Below is a small trained network, with its code and all its weights. Each question gives an input and a target symbol and asks what happens when units are switched off, that is, made to give their printed mean instead of their output.

import numpy as np


def w(rows, s, z=0):
    codes = np.array(rows[::2]) - 128.0
    scale = np.full(codes.shape[1], s)
    scale[-1] = z or s
    return codes * scale


def norm(h):
    return h / np.sqrt((h * h).mean(-1, keepdims=True) + 1e-5)


def f(y):
    return np.maximum(y, 0)


def softmax(a):
    e = np.exp(a - a.max(-1, keepdims=True))
    return e / e.sum(-1, keepdims=True)


def log_softmax(a):
    a = a - a.max(-1, keepdims=True)
    return a - np.log(np.exp(a).sum(-1, keepdims=True))


def net(x, mask):
    ids = ['ΓΔΛΞαβζημφω'.index(c) for c in x.split()]
    T = len(ids)
    res = E[ids] + P[:T]
    q, k, v = (norm(res) @ M[0].T for M in (Q, K, V))
    z = softmax(np.where(np.tri(T) > 0, q @ k.T / 4**0.5, -1e9)) @ v
    res = res + np.where(mask[0], z, O[0][:, -1]) @ O[0][:, :-1]
    y = f(norm(res) @ A[0][:, :-1].T + A[0][:, -1])
    res = res + np.where(mask[1:9], y, B[0][:, -1]) @ B[0][:, :-1]
    return log_softmax(norm(res)[-1] @ U[:, :-1].T + U[:, -1])


Q, K, V, O, A, B = {}, {}, {}, {}, {}, {}
E = w([
[136,177,78,24,171,109],'Γ',
[99,78,108,81,159,181],'Δ',
[189,128,198,190,66,135],'Λ',
[99,96,132,130,155,213],'Ξ',
[93,108,93,88,85,134],'α',
[95,116,113,60,111,57],'β',
[102,120,252,86,121,180],'ζ',
[125,138,146,82,104,47],'η',
[209,185,158,145,177,128],'μ',
[174,186,70,215,170,143],'φ',
[55,202,114,164,229,83],'ω',
],0.023)
P = w([
[44,215,106,107,196,254],'0',
[94,148,100,127,183,228],'1',
[85,130,101,125,155,192],'2',
[97,89,114,134,146,148],'3',
[99,82,109,110,119,123],'4',
[130,84,121,98,97,104],'5',
[139,86,125,82,86,127],'6',
[128,99,138,85,84,171],'7',
],0.0065)
Q[0] = w([
[102,75,129,78,85,159],'h0',
[143,240,126,203,202,140],'h0',
[115,78,126,88,87,134],'h0',
[6,13,151,83,82,148],'h0',
],0.013)
K[0] = w([
[163,99,132,122,15,143],'h0',
[114,153,99,155,213,139],'h0',
[123,95,147,121,63,130],'h0',
[103,46,204,74,4,219],'h0',
],0.013)
V[0] = w([
[153,96,217,100,190,143],'h0',
[120,128,207,150,95,92],'h0',
[149,110,103,100,8,182],'h0',
[173,92,81,189,127,110],'h0',
],0.012)
O[0] = w([
[206,164,235,1,240,153,145],'h0',
[8,167,191,180,217,163,42],'h0',
[213,35,121,234,219,107,70],'h0',
[124,244,17,85,186,253,3],'h0',
],0.0078,0.0028)
A[0] = w([
[168,97,124,223,117,103,41],'n0',
[158,121,142,139,94,101,3],'n1',
[121,140,7,138,142,117,111],'n2',
[139,111,129,140,172,171,88],'n3',
[213,177,149,174,129,117,149],'n4',
[91,125,138,143,139,73,24],'n5',
[167,171,130,153,169,126,233],'n6',
[163,129,100,94,189,77,44],'n7',
],0.016,0.0037)
B[0] = w([
[111,91,219,170,36,154,195],'n0',
[129,200,149,137,133,148,164],'n1',
[89,133,198,179,34,210,255],'n2',
[148,217,85,221,102,1,177],'n3',
[156,104,91,16,140,179,203],'n4',
[199,197,35,183,197,169,182],'n5',
[128,90,21,56,130,73,196],'n6',
[26,84,148,207,125,249,182],'n7',
],0.009,0.0063)
U = w([
[96,76,61,42,95,45,106],'Γ',
[94,134,77,161,208,152,167],'Δ',
[240,137,129,137,159,165,149],'Λ',
[138,111,127,91,127,137,80],'Ξ',
[139,73,99,109,155,91,253],'α',
[92,44,148,181,69,142,90],'β',
[162,27,115,41,134,163,68],'ζ',
[73,107,253,98,165,139,107],'η',
[191,170,97,5,162,132,139],'μ',
[160,196,54,147,81,190,130],'φ',
[62,254,177,104,98,73,115],'ω',
],0.012,0.0061)

Each question gives the input, a string of symbols that net reads in full, and the target symbol t.
The units are the heads (4 rows each of Q, K, V and O) and the neurons (one row each of A and B). Each row of codes is followed by its name. A weight is (code - 128) times the scale printed after its matrix; where a second scale follows, it is the last column's (O, A, B and U).
mask holds one flag per unit, heads first, then neurons. A switched-off unit (its flag False) gives its mean, the last column of its rows in O or B, instead of its output. The means were averaged over made-up inputs and are rounded, as every weight is.
A unit's drop is (log p(t) with every unit on - log p(t) with that unit switched off) / (log p(t) with every unit on - log p(t) with every unit switched off).
The circuit of an input: a set's keep is (log p(t) with only the set's units on - log p(t) with every unit switched off) / (log p(t) with every unit on - log p(t) with every unit switched off). Starting from all 9 units, units are removed one at a time, each time the one whose removal leaves the highest keep (on an exact tie, the one counted first), for as long as the keep stays at least 0.8.
units of the circuit, in order: the units of the circuit, biggest drop first
top k neurons: the k neurons with the biggest drops, biggest first
drop of u: that unit's drop, to one decimal
input Λ φ β, target Δ: units of the circuit, in order	[h0 n5]
input Ξ β η Ξ, target Λ: top 3 neurons	[n3 n6 n2]
input Λ Γ β Δ, target Δ: units of the circuit, in order	[h0 n3]
input μ α Γ Δ μ Λ, target μ: top 2 neurons	[n4 n2]
input Γ Γ Γ, target Γ: top neuron	[n0]
input β β Δ β Ξ, target Λ: units of the circuit, in order	[h0 n3]
input Λ ζ η Γ, target η: units of the circuit, in order	[n7 h0]
input Λ Γ β η, target Δ: top 2 neurons	[n5 n7]
input φ μ β ω Ξ ω Ξ β, target α: top 3 neurons	[n2 n5 n0]
input ζ α β η, target β: top 2 neurons	[n0 n7]
input Δ ζ Ξ Γ, target ζ: top 2 neurons	[n7 n3]
input β Ξ Δ ζ Γ, target ζ: top 4 neurons	[n7 n3 n2 n0]
input Γ μ β Λ η φ Δ, target Δ: drop of h0	1.2
input Ξ φ Λ, target φ: drop of h0	1.5
input φ α β, target β: drop of h0	0.9
